Below is a small trained network, with its code and all its weights. Each question gives an input and a class and asks what happens when units are switched off, that is, made to give their printed mean instead of their output.

import numpy as np


def w(rows, s, z=0):
    codes = np.array(rows[::2]) - 128.0
    scale = np.full(codes.shape[1], s)
    scale[-1] = z or s
    return codes * scale


def norm(h):
    return h / np.sqrt((h * h).mean(-1, keepdims=True) + 1e-5)


def f(y):
    return y / 2 * (1 + np.tanh(0.7978845608 * (y + 0.044715 * y**3)))


def log_softmax(a):
    a = a - a.max(-1, keepdims=True)
    return a - np.log(np.exp(a).sum(-1, keepdims=True))


def net(x, mask):
    res = np.array(x, float).reshape(1, 7) / 4 @ E
    u = 0
    for l in range(2):
        y = f(norm(res) @ A[l][:, :-1].T + A[l][:, -1])
        res = res + np.where(mask[u : u + 9], y, B[l][:, -1]) @ B[l][:, :-1]
        u += 9
    return log_softmax(norm(res)[-1] @ U[:, :-1].T + U[:, -1])


A, B = {}, {}
E = w([
[55,165,255,138,132,120,143,76,231,104,126,23],'x0',
[112,71,127,137,141,187,143,121,143,123,102,99],'x1',
[115,132,116,116,121,137,132,131,124,130,134,123],'x2',
[135,111,93,128,81,122,70,156,121,169,92,27],'x3',
[177,80,182,87,114,88,25,200,230,97,223,147],'x4',
[110,127,116,105,108,166,111,119,136,95,89,133],'x5',
[206,119,213,26,169,127,172,155,114,124,34,150],'x6',
],0.0059)
A[0] = w([
[72,151,183,174,195,168,141,150,142,94,155,255,117],'0.n1',
[108,100,149,151,107,108,178,94,141,82,142,209,83],'0.n2',
[99,152,104,220,131,158,83,136,122,80,179,115,4],'0.n3',
[172,168,97,156,118,125,63,181,138,160,84,41,104],'0.n4',
[20,132,186,139,85,126,168,214,144,144,117,111,114],'0.n5',
[197,114,152,125,82,174,59,105,197,158,193,156,180],'0.n6',
[176,74,152,88,111,145,79,164,165,145,174,135,61],'0.n7',
[146,122,104,115,183,176,95,136,93,169,155,142,129],'0.n8',
[129,169,155,162,143,122,122,42,49,157,52,136,66],'0.n9',
],0.0071,0.0018)
B[0] = w([
[187,157,84,97,29,146,134,178,123,158,127,28,245],'0.n1',
[227,168,31,136,96,189,36,173,222,135,71,110,181],'0.n2',
[160,114,183,105,104,2,212,184,108,53,29,151,211],'0.n3',
[254,166,91,138,82,213,204,165,200,149,124,140,216],'0.n4',
[134,191,176,147,162,115,78,179,154,121,93,235,186],'0.n5',
[75,176,31,115,212,198,101,77,80,123,143,80,252],'0.n6',
[112,156,106,64,120,92,113,112,47,54,187,82,232],'0.n7',
[172,47,175,158,154,122,133,57,118,174,34,131,162],'0.n8',
[130,93,206,167,142,165,105,113,49,122,207,105,237],'0.n9',
],0.0067,0.0043)
A[1] = w([
[85,144,86,46,153,89,91,136,137,88,101,119,146],'1.n1',
[160,82,207,49,105,113,148,129,86,120,107,123,176],'1.n2',
[143,78,49,114,131,147,78,108,93,214,136,236,2],'1.n3',
[145,16,84,114,142,124,121,131,87,121,104,162,41],'1.n4',
[165,147,104,137,152,195,163,176,155,167,126,124,113],'1.n5',
[117,142,136,164,114,173,180,78,84,162,114,124,184],'1.n6',
[147,189,62,106,153,80,105,101,129,119,68,85,99],'1.n7',
[78,95,56,254,90,95,95,152,141,80,139,145,12],'1.n8',
[88,147,219,145,136,168,145,127,183,148,162,157,39],'1.n9',
],0.0089,0.0014)
B[1] = w([
[126,104,131,209,123,153,132,116,82,174,145,157,228],'1.n1',
[39,48,102,150,88,64,185,161,128,121,153,176,203],'1.n2',
[102,156,206,173,174,160,84,96,254,150,79,45,230],'1.n3',
[87,195,173,186,105,107,97,92,156,137,116,164,215],'1.n4',
[159,158,102,71,56,55,158,156,146,101,120,95,209],'1.n5',
[143,122,70,65,167,139,70,144,135,82,232,140,254],'1.n6',
[107,124,187,137,162,132,221,81,110,139,59,161,225],'1.n7',
[124,46,165,29,119,82,167,184,118,126,121,207,228],'1.n8',
[170,149,156,193,139,119,58,104,156,185,60,149,191],'1.n9',
],0.0083,0.0051)
U = w([
[85,200,196,215,162,150,58,83,207,201,29,134,249],'0',
[46,2,156,81,81,39,219,224,76,118,96,239,56],'1',
[110,136,73,94,201,217,28,128,8,83,238,85,169],'2',
[252,205,54,43,45,170,165,198,180,117,105,57,20],'3',
],0.0097,0.0016)

Each question gives the input, the list of numbers given to net, and the class t.
The units are the neurons (one row each of A and B). Each row of codes is followed by its name. A weight is (code - 128) times the scale printed after its matrix; where a second scale follows, it is the last column's (A, B and U).
mask holds one flag per neuron, layer by layer. A switched-off neuron (its flag False) gives its mean, the last column of its row in B, instead of its output. The means were averaged over made-up inputs and are rounded, as every weight is.
A unit's drop is (log p(t) with every unit on - log p(t) with that unit switched off) / (log p(t) with every unit on - log p(t) with every unit switched off).
The circuit of an input: a set's keep is (log p(t) with only the set's units on - log p(t) with every unit switched off) / (log p(t) with every unit on - log p(t) with every unit switched off). Starting from the 12 units with the biggest drops (on a tie, the unit counted first), units are removed one at a time, each time the one whose removal leaves the highest keep (on an exact tie, the one counted first), for as long as the keep stays at least 0.8.
circuit, biggest first: the units of the circuit, biggest drop first
k most important neurons: the k neurons with the biggest drops, biggest first
top k neurons in layer l: the k neurons of layer l with the biggest drops, biggest first
input [-6,7,3,8,-1,-7,8], class 1: circuit, biggest first => [1.n2]
input [-3,-5,3,2,0,-4,0], class 0: 2 most important neurons => [1.n3 0.n1]
input [0,5,6,6,-6,4,6], class 1: top 2 neurons in layer 0 => [0.n6 0.n2]
input [-5,-7,7,-7,-2,8,-8], class 1: 3 most important neurons => [1.n8 0.n3 0.n4]
input [-5,-8,6,-4,-8,2,3], class 2: 2 most important neurons => [0.n9 1.n6]
input [-2,8,2,-7,-6,-7,4], class 3: top 3 neurons in layer 0 => [0.n1 0.n2 0.n7]
input [-4,-4,-4,-8,-7,-8,5], class 3: circuit, biggest first => [0.n1 0.n2]
input [4,-7,5,0,-6,4,2], class 2: 2 most important neurons => [1.n6 0.n9]
input [-5,7,3,-3,-4,6,1], class 0: top 2 neurons in layer 1 => [1.n3 1.n4]
input [4,-2,-3,-8,-3,-1,7], class 3: 4 most important neurons => [0.n2 0.n1 0.n3 0.n7]
input [6,8,8,3,0,7,-8], class 1: 2 most important neurons => [1.n8 0.n3]
input [-3,-1,7,1,3,-5,0], class 0: 2 most important neurons => [0.n8 0.n9]
input [-5,-3,-3,-6,6,2,-7], class 1: top 2 neurons in layer 1 => [1.n8 1.n7]
input [-3,-7,-4,5,-6,1,0], class 2: circuit, biggest first => [0.n9]
input [4,-1,8,-1,-8,8,-6], class 2: top 2 neurons in layer 1 => [1.n6 1.n2]
input [-6,-4,-5,-8,-6,1,-4], class 3: 4 most important neurons => [0.n1 0.n2 1.n6 1.n5]
input [-2,0,-2,7,-8,-1,5], class 2: 2 most important neurons => [0.n9 1.n6]
input [4,0,6,-8,-1,-6,7], class 3: top 4 neurons in layer 0 => [0.n2 0.n1 0.n3 0.n7]
input [-1,-3,-7,3,3,5,0], class 2: top 4 neurons in layer 0 => [0.n7 0.n6 0.n1 0.n2]
input [4,-2,-2,1,5,8,4], class 2: top 3 neurons in layer 0 => [0.n6 0.n7 0.n3]
